-3.8,-16.7,-16.8,48.0,10.2,2.0
-18.7,-33.0,-11.7,-13.8,14.3,28.4
19.0,-5.8,-9.6,-12.6,9.3,-12.2
-7.5,3.2,20.4,0.3,1.1,-31.9
-2.5,-14.2,-27.3,31.6,39.4,-32.4
-11.8,3.5,26.8,-6.0,7.9,-39.4
25.4,-4.1,-16.7,-0.4,-1.0,-0.2
->
-18.7,-33.0,-11.7,-13.8,14.3,28.4
-11.8,3.5,26.8,-6.0,7.9,-39.4
-7.5,3.2,20.4,0.3,1.1,-31.9
-3.8,-16.7,-16.8,48.0,10.2,2.0
-2.5,-14.2,-27.3,31.6,39.4,-32.4
19.0,-5.8,-9.6,-12.6,9.3,-12.2
25.4,-4.1,-16.7,-0.4,-1.0,-0.2

31.5,39.0,-18.9
39.1,42.3,-21.3
-26.3,-36.7,18.4
-28.9,-34.6,17.7
-17.0,-35.6,18.1
-41.6,-41.7,22.7
-17.2,-24.9,13.6
-11.4,-11.8,6.5
-7.4,2.4,-1.3
-28.5,-34.1,18.0
-31.5,-35.4,18.0
-28.2,-34.9,17.4
->
-41.6,-41.7,22.7
-31.5,-35.4,18.0
-28.9,-34.6,17.7
-28.5,-34.1,18.0
-28.2,-34.9,17.4
-26.3,-36.7,18.4
-17.2,-24.9,13.6
-17.0,-35.6,18.1
-11.4,-11.8,6.5
-7.4,2.4,-1.3
31.5,39.0,-18.9
39.1,42.3,-21.3

13.4,-11.1,16.6,-25.8,33.6,-9.1,30.1,-28.0,18.7,-28.3
5.2,2.7,3.0,4.5,6.4,-5.7,16.7,-18.8,27.0,-5.2
1.7,11.7,-6.3,8.0,-12.0,20.6,3.0,-3.7,2.3,-8.0
38.8,-47.5,30.6,-26.0,5.0,-6.7,10.0,6.1,9.2,8.2
12.6,-0.7,15.0,-15.1,21.6,-28.8,17.5,5.0,2.7,-8.8
->
1.7,11.7,-6.3,8.0,-12.0,20.6,3.0,-3.7,2.3,-8.0
5.2,2.7,3.0,4.5,6.4,-5.7,16.7,-18.8,27.0,-5.2
12.6,-0.7,15.0,-15.1,21.6,-28.8,17.5,5.0,2.7,-8.8
13.4,-11.1,16.6,-25.8,33.6,-9.1,30.1,-28.0,18.7,-28.3
38.8,-47.5,30.6,-26.0,5.0,-6.7,10.0,6.1,9.2,8.2

-5.4,25.1,-14.0,7.4,-8.4,3.4,-9.9,1.8,14.9,-0.2,-2.9,12.5
3.6,-12.1,-14.6,-0.2,-9.0,4.7,5.2,1.4,0.3,-4.7,-1.5,-0.1
0.6,-8.6,-11.4,-6.1,3.8,3.3,-4.2,0.8,3.3,3.4,-0.8,-4.2
1.1,-4.0,-20.3,-3.1,1.0,2.5,4.8,2.8,-5.9,1.1,2.6,-4.1
1.3,45.7,17.6,-4.3,7.0,2.9,3.3,1.3,-7.2,2.1,9.6,0.1
->
-5.4,25.1,-14.0,7.4,-8.4,3.4,-9.9,1.8,14.9,-0.2,-2.9,12.5
0.6,-8.6,-11.4,-6.1,3.8,3.3,-4.2,0.8,3.3,3.4,-0.8,-4.2
1.1,-4.0,-20.3,-3.1,1.0,2.5,4.8,2.8,-5.9,1.1,2.6,-4.1
1.3,45.7,17.6,-4.3,7.0,2.9,3.3,1.3,-7.2,2.1,9.6,0.1
3.6,-12.1,-14.6,-0.2,-9.0,4.7,5.2,1.4,0.3,-4.7,-1.5,-0.1

0.1,14.0,-19.7,24.1,-5.4,12.2,3.4,-17.3
18.6,9.8,-40.6,7.1,4.6,4.3,5.3,-30.8
5.6,-5.5,-48.9,-12.1,-1.1,24.8,4.3,-3.8
->
0.1,14.0,-19.7,24.1,-5.4,12.2,3.4,-17.3
5.6,-5.5,-48.9,-12.1,-1.1,24.8,4.3,-3.8
18.6,9.8,-40.6,7.1,4.6,4.3,5.3,-30.8

-28.3,0.8
3.1,-43.2
-38.8,59.5
->
-38.8,59.5
-28.3,0.8
3.1,-43.2
